Below is a small trained network, with its code and all its weights. Each question gives an input and a target symbol and asks what happens when units are switched off, that is, made to give their printed mean instead of their output.

import numpy as np


def w(rows, s, z=0):
    codes = np.array(rows[::2]) - 128.0
    scale = np.full(codes.shape[1], s)
    scale[-1] = z or s
    return codes * scale


def norm(h):
    return h / np.sqrt((h * h).mean(-1, keepdims=True) + 1e-5)


def f(y):
    return np.maximum(y, 0)


def softmax(a):
    e = np.exp(a - a.max(-1, keepdims=True))
    return e / e.sum(-1, keepdims=True)


def log_softmax(a):
    a = a - a.max(-1, keepdims=True)
    return a - np.log(np.exp(a).sum(-1, keepdims=True))


def net(x, mask):
    ids = ['βεζθξσφψω'.index(c) for c in x.split()]
    T = len(ids)
    res = E[ids] + P[:T]
    r = norm(res)
    for j in range(2):
        rows = slice(3 * j, 3 * j + 3)
        q, k, v = (r @ M[0][rows].T for M in (Q, K, V))
        z = softmax(np.where(np.tri(T) > 0, q @ k.T / 3**0.5, -1e9)) @ v
        o = O[0][rows]
        res = res + np.where(mask[j], z, o[:, -1]) @ o[:, :-1]
    y = f(norm(res) @ A[0][:, :-1].T + A[0][:, -1])
    res = res + np.where(mask[2:6], y, B[0][:, -1]) @ B[0][:, :-1]
    return log_softmax(norm(res)[-1] @ U[:, :-1].T + U[:, -1])


Q, K, V, O, A, B = {}, {}, {}, {}, {}, {}
E = w([
[117,80,141,62,128,112,33],'β',
[145,9,189,95,98,166,201],'ε',
[74,162,174,75,169,142,216],'ζ',
[76,61,167,194,129,182,204],'θ',
[130,49,102,181,161,147,254],'ξ',
[96,171,95,194,192,160,148],'σ',
[181,2,90,137,165,133,166],'φ',
[154,221,150,200,25,118,239],'ψ',
[129,56,129,213,69,121,85],'ω',
],0.0067)
P = w([
[106,127,157,122,178,145,115],'0',
[108,125,99,103,126,153,131],'1',
[182,129,159,130,168,145,112],'2',
[60,130,126,127,192,46,131],'3',
[159,118,62,83,91,171,114],'4',
[163,139,196,163,213,61,105],'5',
[50,121,23,92,96,105,129],'6',
[254,150,126,130,112,190,94],'7',
[75,198,138,179,197,48,126],'8',
],0.0088)
Q[0] = w([
[111,91,73,72,59,205,153],'h0',
[182,137,136,103,125,196,97],'h0',
[6,123,68,96,132,100,145],'h0',
[159,109,96,73,112,147,197],'h1',
[208,110,112,131,103,213,81],'h1',
[40,93,49,94,82,150,137],'h1',
],0.012)
K[0] = w([
[52,117,174,145,179,5,141],'h0',
[21,109,83,131,105,126,155],'h0',
[174,134,233,162,170,133,129],'h0',
[127,162,129,104,137,47,125],'h1',
[22,108,92,119,116,112,150],'h1',
[127,115,215,169,197,78,126],'h1',
],0.012)
V[0] = w([
[131,177,139,221,81,125,166],'h0',
[254,62,156,91,23,37,172],'h0',
[167,231,35,50,181,118,222],'h0',
[126,111,60,224,139,91,99],'h1',
[131,37,105,161,186,175,225],'h1',
[65,113,177,97,70,104,165],'h1',
],0.0086)
O[0] = w([
[123,75,254,77,79,147,165,218],'h0',
[163,185,120,73,68,186,134,136],'h0',
[59,92,83,91,53,86,169,63],'h0',
[208,156,197,172,83,47,170,171],'h1',
[188,119,110,53,155,98,204,254],'h1',
[62,202,158,78,154,163,132,136],'h1',
],0.0091,0.0041)
A[0] = w([
[137,148,92,243,94,150,4,250],'n0',
[134,29,254,59,114,147,231,124],'n1',
[201,125,141,54,147,173,41,101],'n2',
[137,241,81,153,154,153,173,135],'n3',
],0.0062,0.0024)
B[0] = w([
[180,209,132,57,115,48,54,178],'n0',
[151,156,124,94,195,81,30,254],'n1',
[168,113,123,174,129,188,254,154],'n2',
[125,58,135,95,204,123,129,169],'n3',
],0.0087,0.0086)
U = w([
[122,81,166,107,239,139,114,246],'β',
[129,124,115,106,154,253,166,46],'ε',
[52,118,109,155,123,172,158,144],'ζ',
[96,125,212,61,95,148,103,44],'θ',
[173,155,94,129,59,121,178,125],'ξ',
[123,182,84,151,145,117,49,4],'σ',
[160,147,117,84,118,73,164,110],'φ',
[157,167,206,225,91,186,164,204],'ψ',
[108,50,164,204,120,81,144,62],'ω',
],0.0062,0.0037)

Each question gives the input, a string of symbols that net reads in full, and the target symbol t.
The units are the heads (3 rows each of Q, K, V and O) and the neurons (one row each of A and B). Each row of codes is followed by its name. A weight is (code - 128) times the scale printed after its matrix; where a second scale follows, it is the last column's (O, A, B and U).
mask holds one flag per unit, heads first, then neurons. A switched-off unit (its flag False) gives its mean, the last column of its rows in O or B, instead of its output. The means were averaged over made-up inputs and are rounded, as every weight is.
A unit's drop is (log p(t) with every unit on - log p(t) with that unit switched off) / (log p(t) with every unit on - log p(t) with every unit switched off).
most important unit: the unit with the biggest drop
k most important neurons: the k neurons with the biggest drops, biggest first
heads that matter: for each layer, one digit per head in row order, 1 if its drop is at least 0.15 and else 0, layers parted by /
drop when u is switched off: that unit's drop, to one decimal
input ψ ψ ε ω ε, target ψ: heads that matter	11
input ξ β ψ ψ β ψ ω ξ, target ψ: most important unit	h1
input ε ψ ψ σ, target θ: heads that matter	10
input ψ ξ ψ ω, target θ: heads that matter	10
input ψ σ ψ, target ω: heads that matter	10
input ξ ω ω β β, target σ: heads that matter	11
input θ σ β θ ψ, target β: heads that matter	10
input ψ ε ω, target ε: heads that matter	11
input ω σ ε ψ θ, target θ: heads that matter	11
input ψ θ β β ε, target σ: heads that matter	11
input σ σ ζ θ ω ω, target ψ: 2 most important neurons	[n1, n2]
input ε ω ψ β β ξ σ ξ, target ω: heads that matter	10
input ψ ω ω ψ ω ζ ψ, target ζ: 2 most important neurons	[n1, n0]
input ψ β θ θ β σ, target σ: most important neuron	[n0]
input ψ ω σ, target ψ: 2 most important neurons	[n1, n2]
input ψ σ β θ ψ β, target θ: drop when h0 is switched off	1.1
input φ β ψ ψ ε, target θ: drop when h0 is switched off	0.8
input ψ β ω, target σ: drop when n0 is switched off	0.2
